Below are the code and all the weights of a small trained network. Each question names an input and a target symbol and asks about switching units off, where a switched-off unit gives its printed mean instead of its output.

import numpy as np


def w(rows, s, z=0):
    codes = np.array(rows[::2]) - 128.0
    scale = np.full(codes.shape[1], s)
    scale[-1] = z or s
    return codes * scale


def f(y):
    return np.maximum(y, 0)


def softmax(a):
    e = np.exp(a - a.max(-1, keepdims=True))
    return e / e.sum(-1, keepdims=True)


def log_softmax(a):
    a = a - a.max(-1, keepdims=True)
    return a - np.log(np.exp(a).sum(-1, keepdims=True))


def net(x, mask):
    ids = ['Λεημτφ'.index(c) for c in x.split()]
    T = len(ids)
    res = E[ids] + P[:T]
    u = 0
    for l in range(2):
        q, k, v = (res @ M[l].T for M in (Q, K, V))
        z = softmax(np.where(np.tri(T) > 0, q @ k.T / 2**0.5, -1e9)) @ v
        res = res + np.where(mask[u], z, O[l][:, -1]) @ O[l][:, :-1]
        u += 1
        y = f(res @ A[l][:, :-1].T + A[l][:, -1])
        res = res + np.where(mask[u : u + 8], y, B[l][:, -1]) @ B[l][:, :-1]
        u += 8
    return log_softmax(res[-1] @ U[:, :-1].T + U[:, -1])


Q, K, V, O, A, B = {}, {}, {}, {}, {}, {}
E = w([
[149,138,39,156,185,161,142,6,146,71,160],'Λ',
[25,43,85,188,12,147,184,121,195,174,101],'ε',
[177,207,87,61,202,97,27,195,57,210,141],'η',
[98,136,187,174,49,147,94,111,102,168,105],'μ',
[105,138,120,103,131,161,167,191,168,123,50],'τ',
[239,33,103,195,83,76,160,122,104,68,79],'φ',
],0.017)
P = w([
[146,146,170,158,103,94,101,123,170,175,102],'0',
[99,177,154,161,181,93,126,129,99,95,102],'1',
[122,109,100,114,149,186,68,170,109,100,101],'2',
[158,126,75,76,5,161,96,124,98,176,109],'3',
[146,167,113,121,82,109,130,175,192,103,94],'4',
[148,116,101,199,197,112,92,101,125,84,86],'5',
],0.012)
Q[0] = w([
[123,23,134,188,181,151,117,144,51,103,73],'0.h0',
[115,120,108,5,97,187,135,115,68,168,175],'0.h0',
],0.029)
K[0] = w([
[243,209,89,35,5,101,176,50,193,215,105],'0.h0',
[49,204,137,159,175,34,232,120,52,105,132],'0.h0',
],0.021)
V[0] = w([
[237,138,229,116,85,154,200,216,140,50,2],'0.h0',
[21,138,121,89,158,189,188,78,188,108,102],'0.h0',
],0.0083)
O[0] = w([
[245,121,144,146,144,100,165,72,137,111,101,250],'0.h0',
[127,108,157,182,229,178,180,125,82,103,152,193],'0.h0',
],0.011,0.0027)
A[0] = w([
[171,222,165,164,139,134,103,196,90,148,114,143],'0.n0',
[130,94,204,123,115,180,139,160,149,112,181,34],'0.n1',
[229,84,124,93,158,6,136,188,66,139,213,2],'0.n2',
[112,38,77,175,96,70,156,162,117,116,134,115],'0.n3',
[187,57,118,143,165,39,144,255,42,116,222,49],'0.n4',
[213,81,126,76,118,43,92,136,146,170,154,99],'0.n5',
[69,101,125,42,144,116,76,124,168,108,177,69],'0.n6',
[132,142,115,29,122,188,152,51,136,174,152,103],'0.n7',
],0.0085,0.0018)
B[0] = w([
[183,66,75,118,100,167,123,36,174,124,165,167],'0.n0',
[124,172,123,137,138,113,116,133,84,55,182,151],'0.n1',
[19,66,128,77,55,150,103,111,206,239,124,183],'0.n2',
[236,201,157,74,179,114,154,180,88,138,111,250],'0.n3',
[106,236,124,36,1,48,89,211,182,41,151,159],'0.n4',
[55,182,135,148,209,140,135,206,39,23,181,224],'0.n5',
[196,129,191,47,87,131,245,77,139,114,193,157],'0.n6',
[120,129,153,154,226,70,78,143,199,76,120,144],'0.n7',
],0.007,0.011)
Q[1] = w([
[210,100,119,215,109,153,123,152,79,61,26],'1.h0',
[174,139,218,155,164,127,177,185,16,9,168],'1.h0',
],0.015)
K[1] = w([
[111,69,253,144,69,107,161,216,66,131,44],'1.h0',
[133,77,68,130,153,56,249,218,158,175,114],'1.h0',
],0.015)
V[1] = w([
[124,37,185,140,91,86,180,209,101,151,51],'1.h0',
[109,108,254,167,38,156,74,74,95,95,99],'1.h0',
],0.0086)
O[1] = w([
[175,196,156,113,41,224,178,229,156,143,134,253],'1.h0',
[121,86,29,254,165,90,59,58,88,100,132,55],'1.h0',
],0.0083,0.0052)
A[1] = w([
[106,86,178,146,151,83,125,218,97,85,208,106],'1.n0',
[40,1,178,147,181,140,173,105,126,167,151,4],'1.n1',
[88,161,115,179,99,137,93,60,154,105,90,65],'1.n2',
[127,77,85,170,143,150,153,134,219,185,74,190],'1.n3',
[82,163,151,205,188,194,128,171,144,210,165,105],'1.n4',
[105,93,86,207,135,118,79,136,173,144,64,140],'1.n5',
[37,126,88,132,51,129,114,165,154,122,138,117],'1.n6',
[94,176,75,68,106,52,83,141,111,127,166,63],'1.n7',
],0.0095,0.0031)
B[1] = w([
[136,131,105,139,164,126,47,4,112,121,163,195],'1.n0',
[166,150,131,136,171,64,155,252,118,178,132,162],'1.n1',
[129,108,161,58,94,122,125,189,93,209,119,154],'1.n2',
[115,124,143,130,153,157,42,38,58,122,171,211],'1.n3',
[64,132,101,142,43,167,193,157,134,22,126,242],'1.n4',
[121,225,111,48,140,123,232,109,147,220,154,157],'1.n5',
[135,106,92,165,254,104,46,37,98,76,155,227],'1.n6',
[155,60,158,192,80,150,142,157,193,155,73,245],'1.n7',
],0.008,0.011)
U = w([
[164,73,107,110,178,118,125,249,81,118,153,133],'Λ',
[94,79,68,126,101,197,135,197,120,81,151,247],'ε',
[141,43,95,86,104,162,92,165,191,116,90,110],'η',
[159,143,27,70,98,143,100,148,103,135,134,79],'μ',
[254,63,167,135,185,208,152,145,99,128,101,85],'τ',
[221,167,59,76,85,75,55,227,98,32,129,127],'φ',
],0.004,0.0016)

Each question gives the input, a string of symbols that net reads in full, and the target symbol t.
The units are the heads (2 rows each of Q, K, V and O) and the neurons (one row each of A and B). Each row of codes is followed by its name. A weight is (code - 128) times the scale printed after its matrix; where a second scale follows, it is the last column's (O, A, B and U).
mask holds one flag per unit, layer by layer, with each layer's heads first. A switched-off unit (its flag False) gives its mean, the last column of its rows in O or B, instead of its output. The means were averaged over made-up inputs and are rounded, as every weight is.
A unit's drop is (log p(t) with every unit on - log p(t) with that unit switched off) / (log p(t) with every unit on - log p(t) with every unit switched off).
The circuit of an input: a set's keep is (log p(t) with only the set's units on - log p(t) with every unit switched off) / (log p(t) with every unit on - log p(t) with every unit switched off). Starting from the 12 units with the biggest drops (on a tie, the unit counted first), units are removed one at a time, each time the one whose removal leaves the highest keep (on an exact tie, the one counted first), for as long as the keep stays at least 0.8.
circuit, biggest first: the units of the circuit, biggest drop first
unit that matters most: the unit with the biggest drop
top k neurons: the k neurons with the biggest drops, biggest first
top k neurons in layer l: the k neurons of layer l with the biggest drops, biggest first
input η ε μ φ μ ε, target φ: circuit, biggest first	0.n5; 0.h0
input μ τ τ, target μ: top 3 neurons	1.n5; 0.n3; 0.n5
input τ τ ε ε Λ, target ε: top neuron in layer 1	1.n4
input φ φ Λ τ ε, target Λ: top 2 neurons	1.n1; 0.n5
input φ τ ε Λ ε Λ, target Λ: circuit, biggest first	0.h0; 1.h0; 1.n1
input φ τ ε, target φ: circuit, biggest first	0.h0; 0.n5
input μ Λ τ τ, target Λ: top 2 neurons	1.n1; 0.n3
input η τ Λ, target η: circuit, biggest first	0.h0; 1.n7; 1.h0
input φ ε φ φ η, target η: top 2 neurons in layer 0	0.n4; 0.n0
input η μ μ μ, target μ: top 2 neurons	1.n5; 0.n3
input ε ε η τ ε, target η: circuit, biggest first	0.h0; 1.h0; 1.n7
input η Λ η ε, target Λ: circuit, biggest first	1.h0; 1.n1; 0.h0
input ε ε μ ε μ, target μ: top 3 neurons	0.n5; 1.n5; 0.n3
input φ τ μ ε τ, target μ: unit that matters most	0.n5
input φ μ τ, target φ: top 2 neurons in layer 0	0.n5; 0.n2
input ε μ τ ε, target μ: top 2 neurons	1.n5; 0.n5
input ε ε η Λ τ τ, target Λ: top 2 neurons	0.n5; 0.n3
input τ ε φ η τ μ, target η: top 2 neurons	1.n7; 0.n0
input ε ε Λ ε ε τ, target ε: top 2 neurons	1.n4; 0.n3
input μ ε τ ε τ τ, target ε: top neuron in layer 0	0.n2
